Here is a tiny trained network, its code and every weight. The questions are about switching its units off for an input and a class, where a switched-off unit gives its printed mean instead of its output.

import numpy as np


def w(rows, s, z=0):
    codes = np.array(rows[::2]) - 128.0
    scale = np.full(codes.shape[1], s)
    scale[-1] = z or s
    return codes * scale


def f(y):
    return y / 2 * (1 + np.tanh(0.7978845608 * (y + 0.044715 * y**3)))


def log_softmax(a):
    a = a - a.max(-1, keepdims=True)
    return a - np.log(np.exp(a).sum(-1, keepdims=True))


def net(x, mask):
    res = np.array(x, float).reshape(1, 7) / 4 @ E
    y = f(res @ A[0][:, :-1].T + A[0][:, -1])
    res = res + np.where(mask, y, B[0][:, -1]) @ B[0][:, :-1]
    return log_softmax(res[-1] @ U[:, :-1].T + U[:, -1])


A, B = {}, {}
E = w([
[135,244,108,210,69,125],'x0',
[137,137,128,116,123,133],'x1',
[121,124,133,138,132,125],'x2',
[117,122,128,137,134,123],'x3',
[249,51,145,170,102,68],'x4',
[135,74,12,181,113,210],'x5',
[52,48,117,59,2,89],'x6',
],0.0077)
A[0] = w([
[177,96,155,171,127,113,37],'N1',
[206,93,155,148,107,89,72],'N2',
[150,42,152,79,194,184,164],'N3',
[184,97,142,158,97,109,65],'N4',
[135,100,58,134,116,166,183],'N5',
[164,145,131,139,213,134,89],'N6',
[79,158,131,115,152,172,58],'N7',
[97,173,98,108,160,132,46],'N8',
[141,139,155,165,112,146,204],'N9',
[153,197,111,204,54,134,67],'N10',
[130,109,82,158,130,177,59],'N11',
[160,129,102,132,166,154,1],'N12',
[172,162,202,121,169,174,106],'N13',
[132,95,97,140,160,175,39],'N14',
[145,158,211,80,152,11,104],'N15',
[145,144,123,152,197,138,73],'N16',
[114,153,180,102,171,85,145],'N17',
[133,128,158,175,171,183,21],'N18',
[133,94,137,87,192,139,53],'N19',
[158,141,121,137,211,147,34],'N20',
],0.012,0.004)
B[0] = w([
[76,172,111,67,246,183,169],'N1',
[32,136,163,85,217,188,210],'N2',
[116,214,35,156,140,13,253],'N3',
[53,126,136,60,210,187,181],'N4',
[162,85,244,213,88,153,224],'N5',
[168,83,181,90,117,143,210],'N6',
[118,179,235,122,219,194,185],'N7',
[72,99,61,158,190,187,166],'N8',
[116,113,67,134,162,128,172],'N9',
[105,169,24,122,139,28,234],'N10',
[195,104,207,200,117,168,180],'N11',
[193,62,177,167,121,103,146],'N12',
[61,68,144,196,98,71,200],'N13',
[211,178,168,175,83,130,162],'N14',
[201,89,138,197,117,135,254],'N15',
[72,112,166,50,73,73,190],'N16',
[210,60,173,176,113,163,198],'N17',
[97,94,128,63,94,72,170],'N18',
[101,254,12,123,210,101,172],'N19',
[63,56,147,58,38,69,194],'N20',
],0.0078,0.0074)
U = w([
[127,126,167,130,101,88,248],'0',
[79,54,188,25,1,52,118],'1',
[173,197,88,136,130,44,87],'2',
[220,113,211,207,116,137,2],'3',
[86,166,197,54,199,220,18],'4',
],0.0081,0.0074)

Each question gives the input, the list of numbers given to net, and the class t.
The units are the neurons (one row each of A and B). Each row of codes is followed by its name. A weight is (code - 128) times the scale printed after its matrix; where a second scale follows, it is the last column's (A, B and U).
mask holds one flag per neuron, in row order. A switched-off neuron (its flag False) gives its mean, the last column of its row in B, instead of its output. The means were averaged over made-up inputs and are rounded, as every weight is.
A unit's drop is (log p(t) with every unit on - log p(t) with that unit switched off) / (log p(t) with every unit on - log p(t) with every unit switched off).
The circuit of an input: a set's keep is (log p(t) with only the set's units on - log p(t) with every unit switched off) / (log p(t) with every unit on - log p(t) with every unit switched off). Starting from the 12 units with the biggest drops (on a tie, the unit counted first), units are removed one at a time, each time the one whose removal leaves the highest keep (on an exact tie, the one counted first), for as long as the keep stays at least 0.8.
circuit, biggest first: the units of the circuit, biggest drop first
most important unit: the unit with the biggest drop
top k neurons: the k neurons with the biggest drops, biggest first
drop when u is switched off: that unit's drop, to one decimal
input [6,7,2,-5,5,-1,2], class 2: circuit, biggest first -> (N10)
input [5,0,-2,-4,8,0,4], class 4: circuit, biggest first -> (N2; N4)
input [-4,3,-2,5,-3,2,-2], class 2: circuit, biggest first -> (N3; N19)
input [-1,-1,-3,-3,6,-4,-1], class 4: circuit, biggest first -> (N2; N1)
input [2,8,3,0,-5,1,-1], class 4: circuit, biggest first -> (N3; N7)
input [-5,8,6,2,5,0,6], class 0: circuit, biggest first -> (N20; N16)
input [-7,0,7,-4,-6,8,-3], class 3: top 4 neurons -> (N5; N11; N14; N10)
input [5,-4,-4,-2,-5,2,-7], class 1: circuit, biggest first -> (N20; N16; N18)
input [3,0,-1,7,-6,0,-2], class 4: circuit, biggest first -> (N7; N3)
input [-3,8,4,2,1,-5,2], class 3: circuit, biggest first -> (N15; N17)
input [3,-6,-4,3,-5,8,-8], class 1: circuit, biggest first -> (N20; N16)
input [-3,7,2,-8,3,7,6], class 3: circuit, biggest first -> (N5; N20)
input [1,5,2,4,-8,-8,-6], class 3: top 2 neurons -> (N17; N15)
input [-1,2,-7,-2,7,8,5], class 3: circuit, biggest first -> (N5)
input [6,-6,3,-8,7,5,6], class 4: top 2 neurons -> (N4; N2)
input [-2,7,1,-2,-4,-6,-4], class 3: circuit, biggest first -> (N17; N15)
input [-5,5,1,3,-1,-1,-3], class 2: top 3 neurons -> (N3; N19; N5)
input [3,-4,-1,1,7,-8,2], class 3: top 2 neurons -> (N15; N17)
input [-7,6,7,-8,1,-8,1], class 3: top 3 neurons -> (N15; N17; N10)
input [8,0,7,-5,8,-4,6], class 2: most important unit -> N10
input [-8,7,2,-4,-3,-2,-6], class 2: top 3 neurons -> (N19; N3; N5)
input [8,8,-1,-4,-6,-1,2], class 2: top 2 neurons -> (N10; N2)
input [-1,-2,3,8,-2,-8,0], class 3: top 2 neurons -> (N15; N17)
input [6,7,-4,-6,2,7,-7], class 1: top 4 neurons -> (N20; N16; N18; N10)
input [-7,6,-3,0,-4,-2,-1], class 2: drop when N3 is switched off -> 0.3
input [-7,-2,1,-5,-5,-8,4], class 3: drop when N17 is switched off -> 0.4
input [0,8,4,0,-5,7,2], class 3: most important unit -> N5
input [-7,1,-6,6,-7,7,-5], class 2: drop when N19 is switched off -> 1.0
input [-2,2,-2,3,8,3,1], class 4: drop when N2 is switched off -> 0.1
